Below are the code and all the weights of a small trained network. Each question names an input and a target symbol and asks about switching units off, where a switched-off unit gives its printed mean instead of its output.

import numpy as np


def w(rows, s, z=0):
    codes = np.array(rows[::2]) - 128.0
    scale = np.full(codes.shape[1], s)
    scale[-1] = z or s
    return codes * scale


def f(y):
    return y / 2 * (1 + np.tanh(0.7978845608 * (y + 0.044715 * y**3)))


def softmax(a):
    e = np.exp(a - a.max(-1, keepdims=True))
    return e / e.sum(-1, keepdims=True)


def log_softmax(a):
    a = a - a.max(-1, keepdims=True)
    return a - np.log(np.exp(a).sum(-1, keepdims=True))


def net(x, mask):
    ids = ['ΓΞΠΩβεμτφ'.index(c) for c in x.split()]
    T = len(ids)
    res = E[ids] + P[:T]
    u = 0
    for l in range(2):
        r = res
        for j in range(2):
            rows = slice(3 * j, 3 * j + 3)
            q, k, v = (r @ M[l][rows].T for M in (Q, K, V))
            z = softmax(np.where(np.tri(T) > 0, q @ k.T / 3**0.5, -1e9)) @ v
            o = O[l][rows]
            res = res + np.where(mask[u + j], z, o[:, -1]) @ o[:, :-1]
        u += 2
        y = f(res @ A[l][:, :-1].T + A[l][:, -1])
        res = res + np.where(mask[u : u + 8], y, B[l][:, -1]) @ B[l][:, :-1]
        u += 8
    return log_softmax(res[-1] @ U[:, :-1].T + U[:, -1])


Q, K, V, O, A, B = {}, {}, {}, {}, {}, {}
E = w([
[57,203,167],'Γ',
[141,157,72],'Ξ',
[166,140,30],'Π',
[53,211,163],'Ω',
[189,192,223],'β',
[72,208,88],'ε',
[175,2,85],'μ',
[163,127,87],'τ',
[60,220,143],'φ',
],0.014)
P = w([
[234,255,94],'0',
[192,235,104],'1',
[179,198,104],'2',
[160,166,109],'3',
[145,137,106],'4',
[126,112,108],'5',
[112,82,109],'6',
[103,59,107],'7',
[86,37,104],'8',
[73,23,91],'9',
[63,7,93],'10',
[68,4,118],'11',
],0.0071)
Q[0] = w([
[81,118,206],'L0H1',
[131,100,5],'L0H1',
[66,163,221],'L0H1',
[119,126,141],'L0H2',
[158,91,119],'L0H2',
[55,144,96],'L0H2',
],0.016)
K[0] = w([
[254,221,196],'L0H1',
[22,98,63],'L0H1',
[237,178,106],'L0H1',
[169,138,239],'L0H2',
[120,209,133],'L0H2',
[33,61,99],'L0H2',
],0.0064)
V[0] = w([
[68,108,124],'L0H1',
[68,238,89],'L0H1',
[161,110,154],'L0H1',
[2,207,183],'L0H2',
[80,34,151],'L0H2',
[191,110,150],'L0H2',
],0.0054)
O[0] = w([
[151,133,102,78],'L0H1',
[65,2,27,133],'L0H1',
[105,187,216,129],'L0H1',
[168,100,222,52],'L0H2',
[91,178,62,2],'L0H2',
[93,114,80,135],'L0H2',
],0.0049,0.0028)
A[0] = w([
[121,98,106,97],'L0N1',
[162,144,141,188],'L0N2',
[156,56,143,172],'L0N3',
[84,180,160,38],'L0N4',
[178,85,37,53],'L0N5',
[181,125,212,195],'L0N6',
[10,163,169,138],'L0N7',
[127,174,112,3],'L0N8',
],0.011,0.0038)
B[0] = w([
[91,73,136,145],'L0N1',
[194,201,122,150],'L0N2',
[48,42,7,215],'L0N3',
[66,98,134,146],'L0N4',
[121,2,222,254],'L0N5',
[235,199,125,159],'L0N6',
[72,135,226,223],'L0N7',
[120,113,94,115],'L0N8',
],0.007,0.0054)
Q[1] = w([
[146,99,121],'L1H1',
[151,136,173],'L1H1',
[169,104,95],'L1H1',
[139,141,245],'L1H2',
[74,104,150],'L1H2',
[91,155,206],'L1H2',
],0.012)
K[1] = w([
[125,177,81],'L1H1',
[95,147,121],'L1H1',
[51,151,121],'L1H1',
[228,195,168],'L1H2',
[64,233,138],'L1H2',
[254,187,168],'L1H2',
],0.0057)
V[1] = w([
[109,78,230],'L1H1',
[178,83,108],'L1H1',
[111,226,108],'L1H1',
[116,173,47],'L1H2',
[151,166,115],'L1H2',
[161,2,126],'L1H2',
],0.0084)
O[1] = w([
[207,76,253,143],'L1H1',
[181,83,89,168],'L1H1',
[68,150,94,74],'L1H1',
[67,94,88,88],'L1H2',
[131,65,117,106],'L1H2',
[228,211,89,253],'L1H2',
],0.0062,0.0059)
A[1] = w([
[17,137,115,132],'L1N1',
[55,216,254,195],'L1N2',
[64,7,60,106],'L1N3',
[156,74,224,143],'L1N4',
[187,70,37,254],'L1N5',
[148,147,107,122],'L1N6',
[250,176,94,124],'L1N7',
[26,226,107,140],'L1N8',
],0.0066,0.0082)
B[1] = w([
[210,103,110,158],'L1N1',
[168,113,49,196],'L1N2',
[169,251,146,164],'L1N3',
[104,107,157,155],'L1N4',
[96,123,172,248],'L1N5',
[146,137,145,131],'L1N6',
[195,97,165,190],'L1N7',
[115,121,105,152],'L1N8',
],0.011,0.014)
U = w([
[166,24,109,106],'Γ',
[124,171,171,123],'Ξ',
[112,183,163,107],'Π',
[124,138,167,95],'Ω',
[134,154,25,254],'β',
[79,122,190,124],'ε',
[233,254,108,21],'μ',
[138,158,143,67],'τ',
[83,77,162,128],'φ',
],0.0094,0.0068)

Each question gives the input, a string of symbols that net reads in full, and the target symbol t.
The units are the heads (3 rows each of Q, K, V and O) and the neurons (one row each of A and B). Each row of codes is followed by its name. A weight is (code - 128) times the scale printed after its matrix; where a second scale follows, it is the last column's (O, A, B and U).
mask holds one flag per unit, layer by layer, with each layer's heads first. A switched-off unit (its flag False) gives its mean, the last column of its rows in O or B, instead of its output. The means were averaged over made-up inputs and are rounded, as every weight is.
A unit's drop is (log p(t) with every unit on - log p(t) with that unit switched off) / (log p(t) with every unit on - log p(t) with every unit switched off).
The circuit of an input: a set's keep is (log p(t) with only the set's units on - log p(t) with every unit switched off) / (log p(t) with every unit on - log p(t) with every unit switched off). Starting from the 12 units with the biggest drops (on a tie, the unit counted first), units are removed one at a time, each time the one whose removal leaves the highest keep (on an exact tie, the one counted first), for as long as the keep stays at least 0.8.
units of the circuit, in order: the units of the circuit, biggest drop first
k most important neurons of layer l: the k neurons of layer l with the biggest drops, biggest first
heads that matter: for each layer, one digit per head in row order, 1 if its drop is at least 0.15 and else 0, layers parted by /
drop when u is switched off: that unit's drop, to one decimal
input Π Π Π, target Γ: 2 most important neurons of layer 0 -> (L0N5, L0N3)
input μ Π μ μ Ω μ Π, target μ: heads that matter -> 00 / 01
input μ μ Π μ τ, target μ: units of the circuit, in order -> (L0N5, L1H2)
input β Π Π μ Ω μ Ξ Γ, target β: heads that matter -> 01 / 00
input φ μ Γ Π β Ξ Ω μ Π Ω, target Γ: units of the circuit, in order -> (L1N2, L1N1, L1H2)
input μ β ε μ μ ε Π Π μ Ξ, target μ: 2 most important neurons of layer 0 -> (L0N3, L0N7)
input Π Γ Γ Ω μ φ, target β: units of the circuit, in order -> (L1N5, L1N7)
input Γ Π ε, target β: units of the circuit, in order -> (L0N5, L1H1, L1H2)
input μ Γ μ τ, target μ: 2 most important neurons of layer 0 -> (L0N3, L0N5)
input ε φ Π Π Π Ω Γ φ, target Γ: heads that matter -> 01 / 11
input Γ Π Π, target Γ: 3 most important neurons of layer 0 -> (L0N5, L0N7, L0N3)
input ε β Ω φ, target β: 4 most important neurons of layer 1 -> (L1N2, L1N5, L1N7, L1N8)
input φ μ μ ε φ Ξ Ω, target β: heads that matter -> 10 / 00
input Ω Γ τ Π τ Γ, target Γ: 3 most important neurons of layer 1 -> (L1N2, L1N3, L1N1)
input Π Γ Γ μ Γ τ Γ Π ε Ω φ φ, target Γ: most important neuron of layer 0 -> (L0N7)
input μ Π φ Γ Π Π μ Π, target μ: drop when L0H1 is switched off -> 0.2
input τ μ Γ μ τ Ξ Ω Γ Π τ β, target μ: drop when L1N8 is switched off -> 0.0
input μ φ Γ Π Ω τ Ξ Π Γ, target Γ: drop when L1N1 is switched off -> 0.5
